The symbols move the items like this.
*: cm->lc, ff->jj, mn->mr, td->ff, nr->qs, dq->td, pg->hd, ht->dd, qc->sm, zm->mp, zr->nr, hj->sl, ch->br, hd->cf, sl->cj, sg->lq, tz->mg, jj->gf, pr->cm, qg->zg, mp->rt, lq->tz, sm->pr, gm->nl, ng->mz, mz->ch, ft->dq, nl->ng, sz->pm, cf->zr, cj->qg, gf->dg, gj->nq, br->zm, jp->pg, qs->ht, mg->bt, dg->hj, nq->mn, tr->rl, pm->jp, lp->sz, bt->tr, rl->gm, hq->sg, lc->lp, zg->ql, rt->hq, dd->qc, ql->gj, mr->ft
&: cm->qg, ff->mp, mn->ng, td->zm, nr->ff, dq->br, pg->mr, ht->gf, qc->hj, zm->qs, zr->td, hj->lq, ch->zr, hd->ft, sl->tz, sg->sm, tz->cm, jj->rt, pr->cj, qg->bt, mp->ht, lq->pr, sm->sl, gm->jp, ng->hd, mz->cf, ft->ch, nl->pg, sz->gj, cf->dq, cj->mg, gf->hq, gj->gm, br->nr, jp->mn, qs->jj, mg->lc, dg->sg, nq->nl, tr->sz, pm->nq, lp->ql, bt->lp, rl->pm, hq->qc, lc->zg, zg->tr, rt->dd, dd->dg, ql->rl, mr->mz
$: cm->pr, ff->td, mn->nq, td->dq, nr->zr, dq->ft, pg->jp, ht->qs, qc->dd, zm->br, zr->cf, hj->dg, ch->mz, hd->pg, sl->hj, sg->hq, tz->lq, jj->ff, pr->sm, qg->cj, mp->zm, lq->sg, sm->qc, gm->rl, ng->nl, mz->ng, ft->mr, nl->gm, sz->lp, cf->hd, cj->sl, gf->jj, gj->ql, br->ch, jp->pm, qs->nr, mg->tz, dg->gf, nq->gj, tr->bt, pm->sz, lp->lc, bt->mg, rl->tr, hq->rt, lc->cm, zg->qg, rt->mp, dd->ht, ql->zg, mr->mn
!: cm->dq, ff->tr, mn->sg, td->bt, nr->zg, dq->mg, pg->hj, ht->gj, qc->mn, zm->lp, zr->qg, hj->ng, ch->cm, hd->sl, sl->mz, sg->pg, tz->cf, jj->rl, pr->ft, qg->br, mp->sz, lq->hd, sm->mr, gm->dd, ng->sm, mz->pr, ft->tz, nl->qc, sz->jj, cf->cj, cj->ch, gf->gm, gj->rt, br->lc, jp->dg, qs->ql, mg->zr, dg->nl, nq->hq, tr->qs, pm->gf, lp->ff, bt->nr, rl->ht, hq->jp, lc->td, zg->zm, rt->pm, dd->nq, ql->mp, mr->lq

The rows follow the links: the fewer symbols apart two items are, the more alike their rows tend to be.

Each row is also shifted at random along 2 hidden directions that mean nothing.

Some items, each with a row of numbers:
pr	[-21,-45,12,-13,12,-72,29,-7,33,56,29,-17,-17,32,50,33,-3,-35,4,-16,-37,-10,-24,57,60,21,-2,10,47,58]
hj	[-36,20,1,-49,0,-50,-17,42,-25,-12,19,43,2,23,16,22,-1,-38,55,-20,5,-12,-38,-16,72,19,-11,-7,-23,0]
sg	[-120,2,1,-3,-64,-96,34,4,12,8,48,-7,11,-13,22,34,-25,-49,43,8,24,-97,-7,8,68,-23,-55,14,0,22]
rl	[98,13,17,7,21,35,27,27,16,2,16,10,40,-12,-34,13,5,-24,-10,32,33,-33,15,8,-24,-32,4,59,-8,-8]
hd	[-68,-31,42,-7,6,28,-118,11,-45,-50,-65,72,-9,10,1,25,-13,-11,-58,-85,25,76,-23,-63,24,81,29,-78,28,21]
qc	[65,17,-32,-9,-106,-61,23,-9,36,-54,22,11,-21,-4,17,16,-6,-20,32,5,-7,-50,2,-47,8,17,-35,-41,-17,-1]
br	[2,9,-50,-5,30,6,31,-15,20,31,0,-47,-52,27,17,-54,11,56,15,20,-66,45,24,38,-28,6,17,-18,-8,-13]
ch	[29,-23,-1,45,-9,-8,0,-77,-15,44,-16,-43,-50,30,35,3,0,43,-7,-24,-45,-9,-27,36,2,-15,-8,-5,38,45]
mp	[-83,-12,27,10,15,35,-12,1,-20,22,-13,-20,58,-53,-41,-6,-19,8,-39,44,69,12,-5,-13,0,-92,12,65,9,-32]
tr	[-106,-22,-7,43,25,0,49,16,60,27,12,-24,15,7,-56,-8,3,9,-14,73,19,-17,44,0,-21,-56,18,82,2,-18]
rt	[93,-7,-11,1,-46,12,25,-12,69,-58,29,12,31,-17,-4,30,15,-19,-41,29,12,-3,5,-13,-69,-2,22,15,-29,-41]
nq	[122,43,-14,-26,-58,-56,90,-14,22,22,78,-37,25,-14,29,20,0,-39,76,36,-2,-119,-16,47,24,-58,-56,50,-40,8]
ng	[-28,18,0,-13,-13,-82,24,12,5,28,35,19,-2,72,21,39,7,-30,75,-9,-5,-64,-42,2,73,-16,-13,32,-27,22]
lc	[-33,-7,-54,22,4,-21,62,-44,15,65,5,-72,-46,29,10,-41,7,66,28,35,-59,-7,20,28,-6,-54,0,34,-1,-5]
mz	[94,-28,-4,-50,-10,-18,-44,24,23,-21,-30,26,-39,3,40,11,-3,-37,-25,-29,-33,83,-30,-1,44,85,22,-70,59,45]
gj	[82,-1,5,20,-13,14,47,2,60,-34,35,7,33,3,-19,20,14,-22,-24,34,14,-31,9,-1,-71,-5,10,47,-24,-24]
nr	[57,24,-14,-5,19,70,-45,27,-40,11,-68,-27,-41,-36,-42,-70,-12,56,-6,17,-11,61,39,-26,7,-18,9,-32,17,-4]

Complete each set of four: the symbols that take the first to the second take the third to the fourth, perhaps in another order.
Answers are names.
[55,-36,-14,-12,-10,-100,62,-7,74,63,43,-35,-41,48,62,30,0,-49,16,19,-55,-44,-22,64,68,12,-19,21,61,77]
: [-90,-5,-28,7,58,16,15,-14,-8,26,-6,-29,-31,12,4,-45,13,52,1,9,-40,43,28,35,-32,7,24,-16,-8,-28]
:: [11,-4,41,30,36,51,16,19,6,-8,30,18,59,-12,-37,19,17,-26,-21,18,45,-44,18,10,-61,-6,5,61,-24,-25]
: nl

[-99,-21,-1,8,26,36,-15,15,16,-12,-13,-5,29,-26,-48,-17,4,26,-50,45,33,58,17,-35,-27,-46,45,38,-8,-52]
: [-16,-16,8,29,-32,1,60,-28,53,-23,39,-6,54,-22,-9,34,12,-20,-31,23,29,-64,9,5,-68,-26,-1,50,-23,-32]
:: [-111,-12,3,34,52,33,13,45,31,20,-7,-3,6,1,-61,-20,3,9,-14,51,9,1,57,-4,-34,-23,23,52,4,-21]
: ht

[-50,11,7,26,22,43,-27,7,-45,44,-48,-36,-21,-32,-49,-55,-12,54,-3,11,8,11,42,0,10,-48,-8,14,24,6]
: [1,-9,-27,-10,15,38,-21,28,30,-36,-37,-1,9,-17,-42,-24,7,31,-53,50,19,95,14,-43,-39,-27,54,13,-10,-55]
:: [30,-6,3,23,-32,-42,-20,-20,8,-1,-16,40,-31,89,16,49,9,0,40,-20,-10,-16,-40,-47,44,19,3,-1,-12,28]
: ft

[134,53,-11,-61,-29,1,12,12,-25,-39,36,21,35,-37,15,3,0,-28,36,-3,14,-16,-19,8,0,-3,-18,-22,-49,-33]
: [-107,15,13,26,-51,-22,3,-14,-17,-45,27,46,23,-12,-3,28,3,-24,22,-30,29,-72,7,-44,-27,21,-30,-19,-52,-14]
:: [92,13,-12,-9,-27,-52,-8,8,21,-4,-3,43,-38,98,15,45,13,-10,59,-10,-25,-17,-49,-26,54,15,-2,2,-29,26]
: sl

[-73,0,16,26,63,60,-28,67,-24,22,-36,2,-9,-31,-70,-48,-9,22,-10,26,13,10,73,-8,-8,1,-3,19,25,3]
: [-143,-21,11,27,20,23,-6,0,-5,24,-13,-25,52,-39,-48,-2,-12,9,-44,42,66,17,2,-20,-6,-83,23,70,-2,-40]
:: [-122,39,34,4,10,55,-70,8,-76,-82,1,93,51,-8,-10,23,14,-11,-1,-66,50,-5,3,-49,-54,55,5,-45,-73,-47]
: pg

[-104,-27,37,30,56,27,-51,-71,-69,24,-35,4,-6,31,31,10,2,49,-36,-66,-4,39,-42,16,-7,16,18,-22,13,7]
: [-10,-15,2,-22,54,-14,-23,-26,-13,19,-9,8,-22,59,47,14,18,5,-14,-41,-34,61,-43,37,14,42,41,-18,7,15]
:: [-61,-10,-29,-1,53,10,23,6,0,33,6,-32,-37,10,14,-45,14,29,6,3,-62,29,41,52,-22,28,8,-23,8,-2]
: mg

[-45,-11,19,12,49,51,-52,-11,-68,10,-44,-10,-28,-36,7,-31,-10,24,-43,-58,-19,38,23,25,-20,53,-4,-63,51,34]
: [-17,-10,-12,-14,23,52,-39,26,21,-31,-40,7,18,-22,-50,-31,7,25,-50,43,28,103,13,-51,-38,-16,58,11,-8,-56]
:: [-29,-20,17,52,7,11,-17,-59,-41,47,-17,-38,-31,3,25,-5,-14,34,-20,-42,-33,-25,5,34,2,3,-19,-15,53,54]
: tr

[132,20,-36,-53,-80,-33,43,-22,28,-33,44,-22,30,-61,29,2,-10,-28,3,33,19,-22,-26,6,-4,-38,-17,-5,-12,-25]
: [-102,17,15,38,-61,-31,14,-16,-2,-41,37,34,22,-3,-7,30,0,-10,28,-22,26,-95,8,-39,-13,13,-42,-7,-40,-16]
:: [-84,13,26,-5,-24,-38,58,-17,-28,19,75,-23,74,-60,6,25,-13,-46,26,6,54,-107,-14,37,17,-70,-52,57,-24,-21]
: qc

[-18,-10,16,41,8,21,46,-2,40,-11,45,21,58,-15,-29,35,6,-28,-26,21,39,-61,17,-4,-61,-19,-1,72,-15,-21]
: [1,7,9,-23,-9,53,-36,-6,-8,-90,-6,44,61,-64,-8,4,0,-10,-73,-17,53,65,-10,-37,-75,24,36,-35,-28,-78]
:: [-58,-42,30,-1,3,-11,-69,8,-22,-15,-35,35,-9,2,13,23,-13,-26,-35,-55,15,32,-19,-28,35,72,5,-52,46,42]
: pr

[42,-5,-37,0,6,16,19,33,62,-11,-10,-7,-16,18,-36,-25,11,23,-20,66,-10,56,39,-28,-39,-21,41,31,-8,-32]
: [-47,-15,10,9,-34,11,20,-28,20,-51,33,8,60,-58,-6,19,3,-27,-50,10,44,-14,-5,-12,-59,-14,4,11,-18,-48]
:: [-5,45,22,2,-14,10,4,2,-24,-40,35,47,39,8,-5,26,14,-16,43,-26,25,-75,0,-5,-29,14,-21,-5,-67,-24]
: mr

[-62,8,17,30,45,51,-18,43,-37,39,-39,-27,-8,-34,-62,-39,-19,32,3,27,10,-15,57,-1,7,-25,-16,23,23,13]
: [102,-4,-8,35,-27,-13,80,-14,82,-5,50,-9,29,10,-15,33,20,-30,-10,55,4,-80,15,15,-68,-30,-9,69,-7,-9]
:: [20,1,-7,-30,-42,17,-2,-24,-1,-70,13,7,57,-75,3,3,-6,-19,-46,1,45,30,-19,-22,-49,-6,9,-17,-24,-51]
: hj

[95,8,-37,-20,30,52,-4,67,55,-39,-34,15,-32,11,-42,-46,15,28,-21,57,-26,86,55,-32,-46,29,47,-16,-5,-40]
: [60,-3,-19,-14,-77,-36,62,-36,46,-35,52,-30,38,-53,14,18,-1,-27,-16,37,24,-38,-16,4,-24,-47,-17,23,-15,-27]
:: [124,64,-7,-61,-9,42,-27,33,-41,-73,12,55,25,-11,6,-7,11,-13,27,-32,14,19,-21,-20,-23,40,-6,-48,-67,-46]
: lq

[-58,7,-40,6,33,25,-7,-23,-17,19,-26,-36,-34,8,4,-54,4,69,0,6,-35,64,16,16,-23,-13,23,-23,-15,-31]
: [-1,-1,-2,46,35,8,39,47,21,66,0,-44,-24,-10,-55,-36,-10,14,25,56,-16,-54,70,24,1,-45,-24,54,27,30]
:: [-107,-13,44,28,36,26,5,0,-27,50,11,-16,76,-56,-54,6,-27,-15,-23,35,85,-46,-1,13,14,-96,-2,93,15,-9]
: rt

[-93,22,19,-53,18,-36,-39,41,-44,-18,7,56,21,27,17,19,2,-33,43,-34,29,2,-35,-8,60,33,0,-18,-30,-6]
: [-69,3,26,13,2,-38,-27,1,-15,-5,1,46,-2,84,9,53,10,-11,49,-41,6,-31,-44,-30,52,17,0,6,-38,11]
:: [-6,4,-12,-17,72,34,-14,15,-16,8,-14,-16,-36,-14,19,-52,6,27,-12,-16,-63,56,46,44,-21,68,7,-59,35,7]
: br

[50,-25,-5,-76,41,10,-72,33,-9,-23,-36,41,-20,11,48,1,1,-27,-34,-46,-27,120,-28,20,30,97,46,-73,33,24]
: [64,-13,-5,33,0,-12,32,-36,4,55,-4,-56,-59,-7,26,-21,-11,20,-6,-14,-57,-34,28,55,5,13,-26,-20,70,65]
:: [-42,-4,0,37,44,30,31,63,28,35,-7,-14,-21,1,-60,-33,1,8,11,53,-6,-22,74,7,-13,-20,3,52,14,4]
: jj

[-57,14,-15,40,2,8,11,-25,-24,57,-29,-60,-28,-12,-32,-48,-16,62,22,24,-6,-24,30,6,17,-79,-15,30,12,9]
: [-36,-32,0,14,37,-55,28,-43,21,57,35,-24,-18,68,59,33,16,-1,7,-19,-43,-12,-41,60,25,2,2,30,15,37]
:: [-83,-28,43,47,-19,-12,-60,-22,-20,-5,-28,49,-13,51,4,48,-3,-11,-3,-54,23,-18,-34,-43,35,28,1,-14,8,33]
: hq

[-55,-41,17,-6,20,-58,16,-4,22,51,27,-11,-7,29,42,31,-3,-48,-2,-17,-25,-16,-22,49,58,29,-2,9,49,62]
: [27,4,-45,15,-12,-6,22,-38,0,36,-21,-62,-54,22,-3,-57,-3,72,19,33,-47,24,13,13,-2,-60,-3,3,-1,-7]
:: [150,12,8,-18,10,35,9,35,15,10,-7,-10,33,-27,-32,4,-7,-20,-15,42,32,7,0,4,-9,-45,8,51,7,-3]
: nl

[-86,-11,11,15,64,62,-9,62,20,-2,-20,12,10,-6,-64,-30,12,12,-25,41,14,43,64,-16,-46,6,32,29,-4,-37]
: [40,13,-17,-46,-42,30,-12,-12,-4,-77,-2,12,60,-81,0,4,-9,-17,-49,0,41,50,-25,-20,-46,6,23,-36,-19,-60]
:: [-47,-28,6,22,34,-26,-2,-66,-14,52,7,-19,-19,61,50,22,14,30,5,-35,-29,6,-47,50,16,2,14,17,-1,27]
: nr

